Here is a tiny trained network, its code and every weight. The questions are about switching its units off for an input and a class, where a switched-off unit gives its printed mean instead of its output.

import numpy as np


def w(rows, s, z=0):
    codes = np.array(rows[::2]) - 128.0
    scale = np.full(codes.shape[1], s)
    scale[-1] = z or s
    return codes * scale


def norm(h):
    return h / np.sqrt((h * h).mean(-1, keepdims=True) + 1e-5)


def f(y):
    return y / 2 * (1 + np.tanh(0.7978845608 * (y + 0.044715 * y**3)))


def log_softmax(a):
    a = a - a.max(-1, keepdims=True)
    return a - np.log(np.exp(a).sum(-1, keepdims=True))


def net(x, mask):
    res = np.array(x, float).reshape(1, 3) / 4 @ E
    u = 0
    for l in range(2):
        y = f(norm(res) @ A[l][:, :-1].T + A[l][:, -1])
        res = res + np.where(mask[u : u + 9], y, B[l][:, -1]) @ B[l][:, :-1]
        u += 9
    return log_softmax(norm(res)[-1] @ U[:, :-1].T + U[:, -1])


A, B = {}, {}
E = w([
[52,72,104],'x0',
[104,198,37],'x1',
[161,1,110],'x2',
],0.0078)
A[0] = w([
[178,45,64,205],'L0N0',
[31,88,152,70],'L0N1',
[11,106,164,21],'L0N2',
[183,139,8,42],'L0N3',
[9,52,45,2],'L0N4',
[227,92,88,83],'L0N5',
[140,117,134,22],'L0N6',
[143,101,50,74],'L0N7',
[87,166,21,173],'L0N8',
],0.015,0.0066)
B[0] = w([
[131,153,60,253],'L0N0',
[77,166,101,179],'L0N1',
[70,246,109,168],'L0N2',
[118,248,119,168],'L0N3',
[117,50,86,194],'L0N4',
[132,182,141,180],'L0N5',
[167,132,89,108],'L0N6',
[90,184,52,146],'L0N7',
[147,75,110,225],'L0N8',
],0.018,0.0073)
A[1] = w([
[88,85,73,134],'L1N0',
[134,120,129,4],'L1N1',
[171,142,110,49],'L1N2',
[150,181,82,162],'L1N3',
[110,88,157,150],'L1N4',
[140,129,209,33],'L1N5',
[44,82,32,220],'L1N6',
[29,120,163,57],'L1N7',
[252,134,101,35],'L1N8',
],0.016,0.0042)
B[1] = w([
[188,164,186,180],'L1N0',
[106,185,99,116],'L1N1',
[108,103,106,133],'L1N2',
[127,76,112,184],'L1N3',
[110,235,154,130],'L1N4',
[121,114,204,147],'L1N5',
[149,138,247,249],'L1N6',
[183,195,20,143],'L1N7',
[77,26,36,166],'L1N8',
],0.012,0.013)
U = w([
[132,100,253,254],'0',
[141,19,17,138],'1',
[80,248,68,37],'2',
],0.02,0.00067)

Each question gives the input, the list of numbers given to net, and the class t.
The units are the neurons (one row each of A and B). Each row of codes is followed by its name. A weight is (code - 128) times the scale printed after its matrix; where a second scale follows, it is the last column's (A, B and U).
mask holds one flag per neuron, layer by layer. A switched-off neuron (its flag False) gives its mean, the last column of its row in B, instead of its output. The means were averaged over made-up inputs and are rounded, as every weight is.
A unit's drop is (log p(t) with every unit on - log p(t) with that unit switched off) / (log p(t) with every unit on - log p(t) with every unit switched off).
The circuit of an input: a set's keep is (log p(t) with only the set's units on - log p(t) with every unit switched off) / (log p(t) with every unit on - log p(t) with every unit switched off). Starting from the 12 units with the biggest drops (on a tie, the unit counted first), units are removed one at a time, each time the one whose removal leaves the highest keep (on an exact tie, the one counted first), for as long as the keep stays at least 0.8.
units of the circuit, in order: the units of the circuit, biggest drop first
unit that matters most: the unit with the biggest drop
k most important neurons: the k neurons with the biggest drops, biggest first
k most important neurons of layer l: the k neurons of layer l with the biggest drops, biggest first
input [-7,-2,-8], class 0: units of the circuit, in order => (L0N0)
input [5,-1,2], class 0: 2 most important neurons => (L1N6 L0N4)
input [6,1,-6], class 0: 3 most important neurons => (L1N6 L0N8 L0N3)
input [6,7,2], class 1: 2 most important neurons of layer 0 => (L0N4 L0N8)
input [8,-4,0], class 2: 2 most important neurons of layer 0 => (L0N2 L0N1)
input [-7,5,0], class 1: 2 most important neurons of layer 0 => (L0N8 L0N2)
input [6,0,5], class 0: 3 most important neurons => (L1N6 L1N0 L1N8)
input [-8,8,-3], class 1: 2 most important neurons => (L0N8 L0N2)
input [-4,1,7], class 2: 2 most important neurons of layer 0 => (L0N5 L0N8)
input [1,0,6], class 0: 2 most important neurons => (L1N6 L1N0)
input [0,3,5], class 2: 2 most important neurons => (L0N3 L0N7)
input [-5,1,-5], class 1: 2 most important neurons => (L0N2 L1N6)
input [-1,-4,-7], class 0: 3 most important neurons of layer 0 => (L0N0 L0N1 L0N2)
input [8,6,-2], class 0: units of the circuit, in order => (L1N6)
input [-7,3,-7], class 1: 2 most important neurons => (L1N6 L0N2)
input [2,6,2], class 1: 2 most important neurons of layer 0 => (L0N8 L0N4)
input [-8,-1,-3], class 0: 3 most important neurons of layer 0 => (L0N0 L0N8 L0N4)
input [-1,2,-8], class 1: 3 most important neurons => (L0N4 L0N1 L0N8)
input [-6,1,6], class 2: 2 most important neurons of layer 0 => (L0N5 L0N8)
input [-2,5,6], class 2: unit that matters most => L0N3
